Below are the code and all the weights of a small trained network. Each question names an input and a target symbol and asks about switching units off, where a switched-off unit gives its printed mean instead of its output.

import numpy as np


def w(rows, s, z=0):
    codes = np.array(rows[::2]) - 128.0
    scale = np.full(codes.shape[1], s)
    scale[-1] = z or s
    return codes * scale


def norm(h):
    return h / np.sqrt((h * h).mean(-1, keepdims=True) + 1e-5)


def softmax(a):
    e = np.exp(a - a.max(-1, keepdims=True))
    return e / e.sum(-1, keepdims=True)


def log_softmax(a):
    a = a - a.max(-1, keepdims=True)
    return a - np.log(np.exp(a).sum(-1, keepdims=True))


def net(x, mask):
    ids = ['ΘΛΦΨαβγδεζημξστω'.index(c) for c in x.split()]
    T = len(ids)
    res = E[ids] + P[:T]
    u = 0
    for l in range(3):
        r = norm(res)
        for j in range(2):
            rows = slice(2 * j, 2 * j + 2)
            q, k, v = (r @ M[l][rows].T for M in (Q, K, V))
            z = softmax(np.where(np.tri(T) > 0, q @ k.T / 2**0.5, -1e9)) @ v
            o = O[l][rows]
            res = res + np.where(mask[u + j], z, o[:, -1]) @ o[:, :-1]
        u += 2
    return log_softmax(norm(res)[-1] @ U[:, :-1].T + U[:, -1])


Q, K, V, O = {}, {}, {}, {}
E = w([
[128,133,117],'Θ',
[129,132,119],'Λ',
[130,131,118],'Φ',
[137,131,123],'Ψ',
[127,130,114],'α',
[131,130,116],'β',
[130,130,117],'γ',
[168,115,132],'δ',
[136,129,119],'ε',
[140,128,112],'ζ',
[205,104,139],'η',
[188,147,64],'μ',
[255,127,170],'ξ',
[109,245,64],'σ',
[130,136,237],'τ',
[156,203,201],'ω',
],0.02)
P = w([
[56,70,61],'0',
[254,90,145],'1',
[234,93,127],'2',
[206,91,95],'3',
[212,98,111],'4',
[186,102,126],'5',
[186,106,119],'6',
[179,109,137],'7',
[188,104,133],'8',
[200,104,142],'9',
],0.007)
Q[0] = w([
[191,186,148],'0.h0',
[107,175,84],'0.h0',
[225,249,121],'0.h1',
[135,109,91],'0.h1',
],0.012)
K[0] = w([
[6,138,88],'0.h0',
[149,194,118],'0.h0',
[24,129,210],'0.h1',
[133,206,124],'0.h1',
],0.011)
V[0] = w([
[88,154,105],'0.h0',
[119,115,33],'0.h0',
[121,7,184],'0.h1',
[217,90,99],'0.h1',
],0.011)
O[0] = w([
[78,197,105,130],'0.h0',
[36,113,35,253],'0.h0',
[88,5,189,79],'0.h1',
[116,139,48,197],'0.h1',
],0.011,0.0067)
Q[1] = w([
[208,87,68],'1.h0',
[141,157,6],'1.h0',
[152,194,78],'1.h1',
[183,161,68],'1.h1',
],0.014)
K[1] = w([
[110,132,168],'1.h0',
[210,56,247],'1.h0',
[149,173,112],'1.h1',
[169,210,109],'1.h1',
],0.014)
V[1] = w([
[68,88,226],'1.h0',
[183,183,103],'1.h0',
[148,35,103],'1.h1',
[251,136,135],'1.h1',
],0.013)
O[1] = w([
[26,156,115,5],'1.h0',
[188,119,152,173],'1.h0',
[142,6,9,111],'1.h1',
[195,152,121,131],'1.h1',
],0.013,0.011)
Q[2] = w([
[165,4,48],'2.h0',
[68,163,74],'2.h0',
[151,223,48],'2.h1',
[143,202,29],'2.h1',
],0.016)
K[2] = w([
[187,163,63],'2.h0',
[70,143,175],'2.h0',
[181,124,245],'2.h1',
[200,147,198],'2.h1',
],0.012)
V[2] = w([
[111,7,130],'2.h0',
[97,173,119],'2.h0',
[89,92,190],'2.h1',
[104,136,55],'2.h1',
],0.016)
O[2] = w([
[146,133,229,144],'2.h0',
[133,131,110,92],'2.h0',
[135,96,251,3],'2.h1',
[6,179,94,149],'2.h1',
],0.014,0.0068)
U = w([
[107,152,156,85],'Θ',
[104,148,156,98],'Λ',
[101,148,153,124],'Φ',
[100,127,148,144],'Ψ',
[106,146,143,130],'α',
[104,144,138,170],'β',
[106,144,141,163],'γ',
[126,76,138,112],'δ',
[109,130,131,153],'ε',
[109,131,117,179],'ζ',
[155,47,123,121],'η',
[135,131,51,113],'μ',
[188,68,119,2],'ξ',
[125,253,94,8],'σ',
[141,78,210,135],'τ',
[181,205,194,212],'ω',
],0.022,0.0057)

Each question gives the input, a string of symbols that net reads in full, and the target symbol t.
The units are the heads (2 rows each of Q, K, V and O). Each row of codes is followed by its name. A weight is (code - 128) times the scale printed after its matrix; where a second scale follows, it is the last column's (O and U).
mask holds one flag per head, layer by layer. A switched-off head (its flag False) gives its mean, the last column of its rows in O, instead of its output. The means were averaged over made-up inputs and are rounded, as every weight is.
A unit's drop is (log p(t) with every unit on - log p(t) with that unit switched off) / (log p(t) with every unit on - log p(t) with every unit switched off).
The circuit of an input: a set's keep is (log p(t) with only the set's units on - log p(t) with every unit switched off) / (log p(t) with every unit on - log p(t) with every unit switched off). Starting from all 6 units, units are removed one at a time, each time the one whose removal leaves the highest keep (on an exact tie, the one counted first), for as long as the keep stays at least 0.8.
circuit, biggest first: the units of the circuit, biggest drop first
unit that matters most: the unit with the biggest drop
which heads matter: for each layer, one digit per head in row order, 1 if its drop is at least 0.15 and else 0, layers parted by /
input σ Φ β, target σ: unit that matters most -> 0.h1
input Ψ σ σ β δ, target σ: circuit, biggest first -> (1.h1; 0.h0)
input Θ σ β ω ω η, target ω: which heads matter -> 01 / 01 / 01
input ζ ζ γ ξ ω η μ, target ω: which heads matter -> 01 / 01 / 00
input γ σ σ β α ζ μ ω Φ β, target ω: which heads matter -> 01 / 01 / 01
input γ ξ Φ μ ω η, target ω: which heads matter -> 01 / 01 / 10
input μ ξ Φ Φ γ σ Ψ μ Φ τ, target μ: which heads matter -> 00 / 00 / 01
input η α Ψ σ ξ Ψ, target σ: circuit, biggest first -> (0.h1; 0.h0; 1.h0)
input Ψ γ ω μ, target ω: which heads matter -> 01 / 01 / 01
input α ω μ τ η β ζ α ζ ω, target μ: circuit, biggest first -> (1.h1; 0.h1; 1.h0)
input α η Θ, target η: circuit, biggest first -> (1.h1; 0.h1)
input τ η Λ, target τ: which heads matter -> 11 / 00 / 00
input μ Θ Λ ε τ, target μ: which heads matter -> 01 / 00 / 01
input Θ β σ Ψ, target σ: which heads matter -> 11 / 01 / 00
input σ Ψ α, target σ: circuit, biggest first -> (0.h1)
input ξ δ β μ τ, target ξ: which heads matter -> 11 / 01 / 00
input τ ξ τ Φ, target τ: circuit, biggest first -> (0.h1; 2.h1)
input σ β Θ, target σ: which heads matter -> 11 / 01 / 10
input δ σ α, target σ: circuit, biggest first -> (0.h1; 1.h1)
input Φ ζ σ Λ, target σ: which heads matter -> 01 / 01 / 00
input Φ ε α ζ Ψ μ β μ ω σ, target ω: circuit, biggest first -> (1.h1; 0.h1; 2.h0)
input Λ β μ σ Θ, target σ: circuit, biggest first -> (0.h1; 1.h1)
input Λ Ψ η β, target η: unit that matters most -> 1.h1
input α η δ, target η: which heads matter -> 01 / 01 / 10
input β ξ Θ Λ η Ψ, target η: which heads matter -> 01 / 11 / 10
input τ Λ δ, target τ: circuit, biggest first -> (0.h1; 0.h0)
input η β ζ, target η: circuit, biggest first -> (1.h1; 2.h0; 0.h1)
input ω Φ Θ, target ω: unit that matters most -> 0.h0
